Below are the code and all the weights of a small trained network. Each question names an input and a target symbol and asks about switching units off, where a switched-off unit gives its printed mean instead of its output.

import numpy as np


def w(rows, s, z=0):
    codes = np.array(rows[::2]) - 128.0
    scale = np.full(codes.shape[1], s)
    scale[-1] = z or s
    return codes * scale


def f(y):
    return y / 2 * (1 + np.tanh(0.7978845608 * (y + 0.044715 * y**3)))


def softmax(a):
    e = np.exp(a - a.max(-1, keepdims=True))
    return e / e.sum(-1, keepdims=True)


def log_softmax(a):
    a = a - a.max(-1, keepdims=True)
    return a - np.log(np.exp(a).sum(-1, keepdims=True))


def net(x, mask):
    ids = ['ΔΣΦγζηλτψ'.index(c) for c in x.split()]
    T = len(ids)
    res = E[ids] + P[:T]
    r = res
    for j in range(3):
        rows = slice(3 * j, 3 * j + 3)
        q, k, v = (r @ M[0][rows].T for M in (Q, K, V))
        z = softmax(np.where(np.tri(T) > 0, q @ k.T / 3**0.5, -1e9)) @ v
        o = O[0][rows]
        res = res + np.where(mask[j], z, o[:, -1]) @ o[:, :-1]
    y = f(res @ A[0][:, :-1].T + A[0][:, -1])
    res = res + np.where(mask[3:7], y, B[0][:, -1]) @ B[0][:, :-1]
    return log_softmax(res[-1] @ U[:, :-1].T + U[:, -1])


Q, K, V, O, A, B = {}, {}, {}, {}, {}, {}
E = w([
[135,170,125,26],'Δ',
[57,43,196,199],'Σ',
[46,166,138,99],'Φ',
[90,22,108,27],'γ',
[99,132,158,169],'ζ',
[173,178,169,92],'η',
[44,121,166,148],'λ',
[134,61,250,237],'τ',
[120,96,153,19],'ψ',
],0.016)
P = w([
[66,255,85,189],'0',
[160,93,189,69],'1',
[169,79,179,77],'2',
[167,69,179,101],'3',
[161,46,176,111],'4',
[169,42,171,118],'5',
[146,43,138,94],'6',
[148,29,138,107],'7',
[165,23,148,117],'8',
[151,22,128,103],'9',
[159,33,120,100],'10',
[178,54,120,112],'11',
],0.0088)
Q[0] = w([
[225,93,22,8],'H0',
[72,151,83,246],'H0',
[213,168,204,53],'H0',
[199,98,123,45],'H1',
[117,172,73,194],'H1',
[142,176,205,83],'H1',
[104,117,95,203],'H2',
[191,42,146,34],'H2',
[63,140,182,81],'H2',
],0.014)
K[0] = w([
[106,204,6,148],'H0',
[143,67,179,56],'H0',
[96,126,92,210],'H0',
[97,121,82,162],'H1',
[140,92,159,83],'H1',
[184,124,94,102],'H1',
[112,62,184,95],'H2',
[101,208,157,164],'H2',
[98,98,98,70],'H2',
],0.02)
V[0] = w([
[95,8,133,64],'H0',
[57,118,85,167],'H0',
[100,80,81,176],'H0',
[187,168,173,108],'H1',
[136,175,175,135],'H1',
[227,154,74,146],'H1',
[102,121,97,158],'H2',
[64,136,105,31],'H2',
[134,83,168,119],'H2',
],0.017)
O[0] = w([
[125,247,116,128,193],'H0',
[102,165,147,72,135],'H0',
[158,164,148,44,108],'H0',
[108,41,148,147,105],'H1',
[136,76,174,135,157],'H1',
[136,37,102,72,6],'H1',
[145,143,129,82,123],'H2',
[198,132,191,158,195],'H2',
[101,165,122,135,146],'H2',
],0.015,0.013)
A[0] = w([
[132,213,127,150,252],'N0',
[82,148,111,234,95],'N1',
[234,164,89,250,109],'N2',
[255,34,92,56,30],'N3',
],0.0062,0.0036)
B[0] = w([
[44,94,83,166,251],'N0',
[163,247,132,15,196],'N1',
[121,15,142,98,230],'N2',
[208,156,39,208,159],'N3',
],0.012,0.022)
U = w([
[1,64,230,162,209],'Δ',
[77,122,133,145,207],'Σ',
[118,139,110,37,163],'Φ',
[71,85,68,129,29],'γ',
[165,142,135,150,26],'ζ',
[213,191,159,118,4],'η',
[51,42,117,53,20],'λ',
[167,142,187,38,56],'τ',
[176,113,73,38,218],'ψ',
],0.008,0.0039)

Each question gives the input, a string of symbols that net reads in full, and the target symbol t.
The units are the heads (3 rows each of Q, K, V and O) and the neurons (one row each of A and B). Each row of codes is followed by its name. A weight is (code - 128) times the scale printed after its matrix; where a second scale follows, it is the last column's (O, A, B and U).
mask holds one flag per unit, heads first, then neurons. A switched-off unit (its flag False) gives its mean, the last column of its rows in O or B, instead of its output. The means were averaged over made-up inputs and are rounded, as every weight is.
A unit's drop is (log p(t) with every unit on - log p(t) with that unit switched off) / (log p(t) with every unit on - log p(t) with every unit switched off).
The circuit of an input: a set's keep is (log p(t) with only the set's units on - log p(t) with every unit switched off) / (log p(t) with every unit on - log p(t) with every unit switched off). Starting from all 7 units, units are removed one at a time, each time the one whose removal leaves the highest keep (on an exact tie, the one counted first), for as long as the keep stays at least 0.8.
circuit, biggest first: the units of the circuit, biggest drop first
most important unit: the unit with the biggest drop
k most important neurons: the k neurons with the biggest drops, biggest first
which heads matter: for each layer, one digit per head in row order, 1 if its drop is at least 0.15 and else 0, layers parted by /
input ψ γ ψ Σ ζ ψ Σ ζ η η, target Δ: most important unit	N1
input Σ Σ Σ ψ λ ψ ζ ζ ψ τ ζ, target Φ: which heads matter	101
input τ λ ψ Δ ψ ζ γ ζ ψ Δ, target λ: 2 most important neurons	N1, N3
input ψ Σ λ λ Σ, target Σ: which heads matter	101
input τ ψ ζ ψ τ ζ τ τ τ λ ζ, target Φ: circuit, biggest first	N1, H2, H0
input γ Σ Δ, target Σ: circuit, biggest first	N0, N1, H1
input γ ψ Δ ψ λ ζ τ τ ψ ζ ψ, target Σ: circuit, biggest first	N1, N0, N2, H0
input λ ψ λ Σ ψ, target τ: which heads matter	111
input Δ γ ζ ψ η ζ ψ ζ ψ γ, target ζ: circuit, biggest first	N3, H2, N0, H0
input ψ τ Σ ψ λ ζ Φ η ζ Σ ζ γ, target Δ: which heads matter	001
input Φ ζ η ζ γ, target η: 3 most important neurons	N0, N3, N2
input η ψ Σ γ Δ, target γ: circuit, biggest first	N3, H0, H1
input η τ ψ ψ ψ ζ ζ ψ, target γ: which heads matter	110
input λ ψ Σ ψ ψ τ γ Σ, target Σ: circuit, biggest first	H0
input ψ τ ζ ζ ζ τ γ Φ Φ ψ Δ τ, target Φ: which heads matter	001
input Σ λ ψ τ Δ ζ ψ ψ Φ ψ ζ γ, target Φ: circuit, biggest first	H0, H2, H1
input λ ζ Σ ζ Δ η ψ η, target τ: circuit, biggest first	H0, N0
input ψ λ ψ Σ λ ζ ψ Δ, target Δ: which heads matter	001
input Φ ζ Σ ζ τ Δ γ τ, target Σ: circuit, biggest first	H2, H0
input ζ Δ ψ τ ψ, target ψ: circuit, biggest first	N3, H0, N0, H2
input γ ζ ψ λ ψ, target Σ: most important unit	N0
input τ γ η γ ψ ψ η ψ γ, target λ: which heads matter	101
input ψ γ ζ ζ τ ψ ψ γ, target Δ: 2 most important neurons	N1, N3
input Δ ζ ζ Φ Σ Σ Φ Δ Σ ζ ψ, target ζ: 3 most important neurons	N3, N0, N1
input ψ ψ ψ τ ψ ψ ψ ψ λ ψ, target Δ: 3 most important neurons	N1, N3, N2
input Δ Δ ψ λ ψ τ Φ ψ, target ζ: which heads matter	111
input Σ τ Φ ψ τ, target Σ: which heads matter	001
input Δ Σ Σ ζ ζ Δ ζ Δ, target ζ: most important neuron	N3
